Below is a small trained network, with its code and all its weights. Each question gives an input and a class and asks what happens when units are switched off, that is, made to give their printed mean instead of their output.

import numpy as np


def w(rows, s, z=0):
    codes = np.array(rows[::2]) - 128.0
    scale = np.full(codes.shape[1], s)
    scale[-1] = z or s
    return codes * scale


def norm(h):
    return h / np.sqrt((h * h).mean(-1, keepdims=True) + 1e-5)


def f(y):
    return np.maximum(y, 0)


def log_softmax(a):
    a = a - a.max(-1, keepdims=True)
    return a - np.log(np.exp(a).sum(-1, keepdims=True))


def net(x, mask):
    res = np.array(x, float).reshape(1, 3) / 4 @ E
    u = 0
    for l in range(3):
        y = f(norm(res) @ A[l][:, :-1].T + A[l][:, -1])
        res = res + np.where(mask[u : u + 7], y, B[l][:, -1]) @ B[l][:, :-1]
        u += 7
    return log_softmax(norm(res)[-1] @ U[:, :-1].T + U[:, -1])


A, B = {}, {}
E = w([
[205,27,84,147,4],'x0',
[217,153,176,115,221],'x1',
[42,43,137,48,178],'x2',
],0.0033)
A[0] = w([
[137,212,119,159,112,125],'L0N0',
[87,235,127,146,200,147],'L0N1',
[243,162,141,145,192,178],'L0N2',
[196,157,119,163,30,108],'L0N3',
[37,245,117,167,98,44],'L0N4',
[60,87,119,136,66,2],'L0N5',
[120,164,148,120,147,66],'L0N6',
],0.013,0.0023)
B[0] = w([
[136,156,133,76,2,196],'L0N0',
[64,137,167,61,204,240],'L0N1',
[116,85,144,29,171,254],'L0N2',
[157,118,168,224,131,235],'L0N3',
[89,209,168,110,237,209],'L0N4',
[96,91,81,68,130,193],'L0N5',
[117,136,129,105,144,158],'L0N6',
],0.02,0.0091)
A[1] = w([
[147,148,107,120,115,35],'L1N0',
[85,165,152,188,106,193],'L1N1',
[160,141,106,145,104,6],'L1N2',
[120,64,99,216,145,139],'L1N3',
[122,46,137,127,150,181],'L1N4',
[178,160,130,250,94,186],'L1N5',
[159,100,176,112,114,47],'L1N6',
],0.019,0.0012)
B[1] = w([
[126,133,129,127,112,128],'L1N0',
[123,81,135,91,131,159],'L1N1',
[112,125,112,118,120,136],'L1N2',
[148,177,143,145,161,198],'L1N3',
[144,164,117,154,96,254],'L1N4',
[97,4,113,110,162,205],'L1N5',
[128,152,121,160,100,191],'L1N6',
],0.031,0.0091)
A[2] = w([
[223,229,137,205,103,13],'L2N0',
[190,88,244,133,123,38],'L2N1',
[145,131,126,107,137,8],'L2N2',
[161,50,117,220,245,131],'L2N3',
[172,175,122,94,172,76],'L2N4',
[169,158,136,35,214,46],'L2N5',
[73,250,111,176,204,49],'L2N6',
],0.011,0.0015)
B[2] = w([
[129,97,192,130,69,205],'L2N0',
[152,147,110,153,74,174],'L2N1',
[120,140,136,132,127,135],'L2N2',
[124,251,111,183,159,197],'L2N3',
[91,142,135,127,113,178],'L2N4',
[95,174,182,125,130,254],'L2N5',
[152,102,181,76,113,217],'L2N6',
],0.02,0.0082)
U = w([
[83,160,182,43,167,179],'0',
[177,123,82,110,145,2],'1',
[176,140,168,151,32,160],'2',
[159,120,83,114,141,5],'3',
[119,10,115,167,179,137],'4',
[166,145,114,196,167,124],'5',
[112,119,6,83,77,123],'6',
],0.015,0.0087)

Each question gives the input, the list of numbers given to net, and the class t.
The units are the neurons (one row each of A and B). Each row of codes is followed by its name. A weight is (code - 128) times the scale printed after its matrix; where a second scale follows, it is the last column's (A, B and U).
mask holds one flag per neuron, layer by layer. A switched-off neuron (its flag False) gives its mean, the last column of its row in B, instead of its output. The means were averaged over made-up inputs and are rounded, as every weight is.
A unit's drop is (log p(t) with every unit on - log p(t) with that unit switched off) / (log p(t) with every unit on - log p(t) with every unit switched off).
The circuit of an input: a set's keep is (log p(t) with only the set's units on - log p(t) with every unit switched off) / (log p(t) with every unit on - log p(t) with every unit switched off). Starting from the 12 units with the biggest drops (on a tie, the unit counted first), units are removed one at a time, each time the one whose removal leaves the highest keep (on an exact tie, the one counted first), for as long as the keep stays at least 0.8.
units of the circuit, in order: the units of the circuit, biggest drop first
most important unit: the unit with the biggest drop
top k neurons: the k neurons with the biggest drops, biggest first
k most important neurons of layer l: the k neurons of layer l with the biggest drops, biggest first
drop when u is switched off: that unit's drop, to one decimal
input [2,-1,1], class 2: most important unit : L0N5
input [5,0,-6], class 4: units of the circuit, in order : (L0N3 L1N5)
input [7,1,2], class 4: units of the circuit, in order : (L0N2 L0N1 L1N5)
input [7,-7,-6], class 4: units of the circuit, in order : (L1N5 L0N2 L0N3)
input [2,1,8], class 2: units of the circuit, in order : (L0N1 L0N2)
input [4,1,6], class 6: units of the circuit, in order : (L0N3 L0N4 L1N3 L0N1)
input [6,1,-4], class 4: units of the circuit, in order : (L0N3 L1N5 L0N1)
input [2,0,7], class 6: top 2 neurons : (L0N3 L0N4)
input [3,-4,-1], class 5: 4 most important neurons of layer 0 : (L0N3 L0N2 L0N5 L0N1)
input [7,-1,5], class 2: 2 most important neurons of layer 0 : (L0N1 L0N2)
input [5,-5,-2], class 4: top 2 neurons : (L0N3 L0N2)
input [5,-4,6], class 6: top 2 neurons : (L0N3 L0N5)
input [7,1,7], class 6: top 3 neurons : (L0N3 L0N5 L0N4)
input [5,2,1], class 4: top 2 neurons : (L0N1 L1N5)
input [-1,-3,4], class 6: 3 most important neurons of layer 0 : (L0N3 L0N4 L0N1)
input [0,-7,6], class 6: top 2 neurons : (L0N3 L0N1)
input [2,2,-5], class 2: most important unit : L0N2
input [3,-8,-5], class 4: top 3 neurons : (L0N2 L1N5 L0N3)
input [7,-2,8], class 6: top 2 neurons : (L0N3 L0N5)
input [8,-8,2], class 2: most important unit : L0N5
input [1,4,8], class 2: top 3 neurons : (L0N3 L0N4 L0N1)
input [7,0,-5], class 4: top 2 neurons : (L1N5 L0N3)
input [1,-5,3], class 6: top 2 neurons : (L0N3 L0N5)
input [6,1,2], class 5: 3 most important neurons of layer 0 : (L0N2 L0N1 L0N0)
input [5,-5,-1], class 5: 3 most important neurons of layer 0 : (L0N3 L0N2 L0N5)
input [5,-1,1], class 5: drop when L2N1 is switched off : 0.0
input [2,2,-6], class 2: most important unit : L0N2
input [4,-7,-2], class 5: drop when L1N5 is switched off : 0.2
input [4,8,-5], class 2: drop when L0N2 is switched off : 1.1
